Here is a tiny trained network, its code and every weight. The questions are about switching its units off for an input and a class, where a switched-off unit gives its printed mean instead of its output.

import numpy as np


def w(rows, s, z=0):
    codes = np.array(rows[::2]) - 128.0
    scale = np.full(codes.shape[1], s)
    scale[-1] = z or s
    return codes * scale


def f(y):
    return np.maximum(y, 0)


def log_softmax(a):
    a = a - a.max(-1, keepdims=True)
    return a - np.log(np.exp(a).sum(-1, keepdims=True))


def net(x, mask):
    res = np.array(x, float).reshape(1, 5) / 4 @ E
    y = f(res @ A[0][:, :-1].T + A[0][:, -1])
    res = res + np.where(mask, y, B[0][:, -1]) @ B[0][:, :-1]
    return log_softmax(res[-1] @ U[:, :-1].T + U[:, -1])


A, B = {}, {}
E = w([
[84,237,150,189,254,70,146],'x0',
[131,177,205,24,129,181,105],'x1',
[54,145,191,152,103,46,41],'x2',
[93,240,22,160,68,70,214],'x3',
[151,126,229,205,158,221,190],'x4',
],0.0067)
A[0] = w([
[102,122,209,183,130,97,89,167],'neuron 1',
[152,85,131,149,80,160,123,156],'neuron 2',
[110,135,76,126,109,137,117,123],'neuron 3',
[120,157,143,205,144,130,186,217],'neuron 4',
[162,85,161,32,79,246,135,189],'neuron 5',
[146,94,97,122,77,173,177,164],'neuron 6',
[103,159,108,113,81,56,120,110],'neuron 7',
[101,207,63,143,81,69,137,178],'neuron 8',
[155,196,102,184,154,160,167,127],'neuron 9',
[118,149,91,104,92,132,91,217],'neuron 10',
[130,179,105,140,166,130,191,117],'neuron 11',
[120,166,109,109,87,82,131,107],'neuron 12',
[96,94,201,241,56,131,129,137],'neuron 13',
[119,116,175,71,129,143,131,84],'neuron 14',
[121,141,201,57,120,196,88,139],'neuron 15',
[147,76,54,109,78,172,146,128],'neuron 16',
[140,68,48,173,188,97,129,253],'neuron 17',
[97,189,122,89,174,76,100,221],'neuron 18',
[106,195,116,198,178,125,221,147],'neuron 19',
[131,147,205,99,141,137,75,186],'neuron 20',
[106,120,138,101,149,151,149,132],'neuron 21',
],0.012,0.0029)
B[0] = w([
[146,189,188,149,186,139,41,193],'neuron 1',
[108,115,133,101,154,180,120,177],'neuron 2',
[142,151,127,119,153,108,140,160],'neuron 3',
[138,161,85,175,87,182,115,203],'neuron 4',
[70,31,222,95,32,134,185,245],'neuron 5',
[117,162,149,115,177,188,180,189],'neuron 6',
[154,148,119,85,127,50,132,187],'neuron 7',
[137,220,133,79,106,44,175,222],'neuron 8',
[132,158,96,196,101,166,164,195],'neuron 9',
[133,103,119,78,132,113,143,179],'neuron 10',
[131,172,79,165,86,153,152,187],'neuron 11',
[127,149,136,74,113,81,149,174],'neuron 12',
[133,205,181,63,81,178,17,188],'neuron 13',
[131,81,135,159,96,92,139,166],'neuron 14',
[111,42,148,180,68,60,133,211],'neuron 15',
[121,138,113,85,196,186,180,197],'neuron 16',
[136,54,4,110,143,128,75,200],'neuron 17',
[139,141,132,173,196,76,191,202],'neuron 18',
[140,158,59,231,108,176,174,227],'neuron 19',
[124,95,174,199,129,75,68,199],'neuron 20',
[112,115,127,129,110,119,136,150],'neuron 21',
],0.02,0.012)
U = w([
[72,80,128,71,132,206,214,165],'0',
[155,187,59,83,122,32,171,212],'1',
[146,190,26,195,76,195,181,70],'2',
[85,53,151,134,52,103,139,211],'3',
[116,109,146,192,254,104,124,6],'4',
[128,154,142,121,116,153,29,48],'5',
[142,53,12,99,169,126,89,195],'6',
],0.0076,0.0011)

Each question gives the input, the list of numbers given to net, and the class t.
The units are the neurons (one row each of A and B). Each row of codes is followed by its name. A weight is (code - 128) times the scale printed after its matrix; where a second scale follows, it is the last column's (A, B and U).
mask holds one flag per neuron, in row order. A switched-off neuron (its flag False) gives its mean, the last column of its row in B, instead of its output. The means were averaged over made-up inputs and are rounded, as every weight is.
A unit's drop is (log p(t) with every unit on - log p(t) with that unit switched off) / (log p(t) with every unit on - log p(t) with every unit switched off).
The circuit of an input: a set's keep is (log p(t) with only the set's units on - log p(t) with every unit switched off) / (log p(t) with every unit on - log p(t) with every unit switched off). Starting from the 12 units with the biggest drops (on a tie, the unit counted first), units are removed one at a time, each time the one whose removal leaves the highest keep (on an exact tie, the one counted first), for as long as the keep stays at least 0.8.
units of the circuit, in order: the units of the circuit, biggest drop first
unit that matters most: the unit with the biggest drop
top k neurons: the k neurons with the biggest drops, biggest first
drop when u is switched off: that unit's drop, to one decimal
input [-5,1,-5,-7,-8], class 0: unit that matters most : neuron 16
input [-3,2,-5,-3,8], class 3: top 2 neurons : [neuron 15; neuron 5]
input [3,-1,-5,-6,8], class 3: top 2 neurons : [neuron 5; neuron 15]
input [-4,6,-6,0,6], class 3: top 3 neurons : [neuron 15; neuron 5; neuron 14]
input [-1,3,-4,-1,-1], class 3: top 3 neurons : [neuron 5; neuron 15; neuron 19]
input [7,8,8,0,7], class 4: top 2 neurons : [neuron 18; neuron 20]
input [-2,-4,-1,-1,-7], class 1: top 2 neurons : [neuron 8; neuron 7]
input [3,6,3,0,3], class 4: top 3 neurons : [neuron 5; neuron 1; neuron 18]
input [5,2,0,-7,1], class 4: top 2 neurons : [neuron 1; neuron 5]
input [1,-7,8,-8,-5], class 5: top 2 neurons : [neuron 13; neuron 1]
input [8,-6,8,-5,-4], class 4: top 2 neurons : [neuron 18; neuron 1]
input [-5,-5,-6,6,-3], class 1: top 2 neurons : [neuron 8; neuron 5]
input [-5,-2,3,3,1], class 1: top 2 neurons : [neuron 5; neuron 7]
input [-4,-8,2,-5,-1], class 6: units of the circuit, in order : [neuron 17]
input [-1,0,6,-4,3], class 5: top 2 neurons : [neuron 1; neuron 13]
input [-2,-7,0,-8,-5], class 6: drop when neuron 3 is switched off : 0.0
input [-1,-3,-3,-8,7], class 3: drop when neuron 5 is switched off : 0.5
input [-4,4,-5,1,2], class 0: drop when neuron 16 is switched off : 0.1
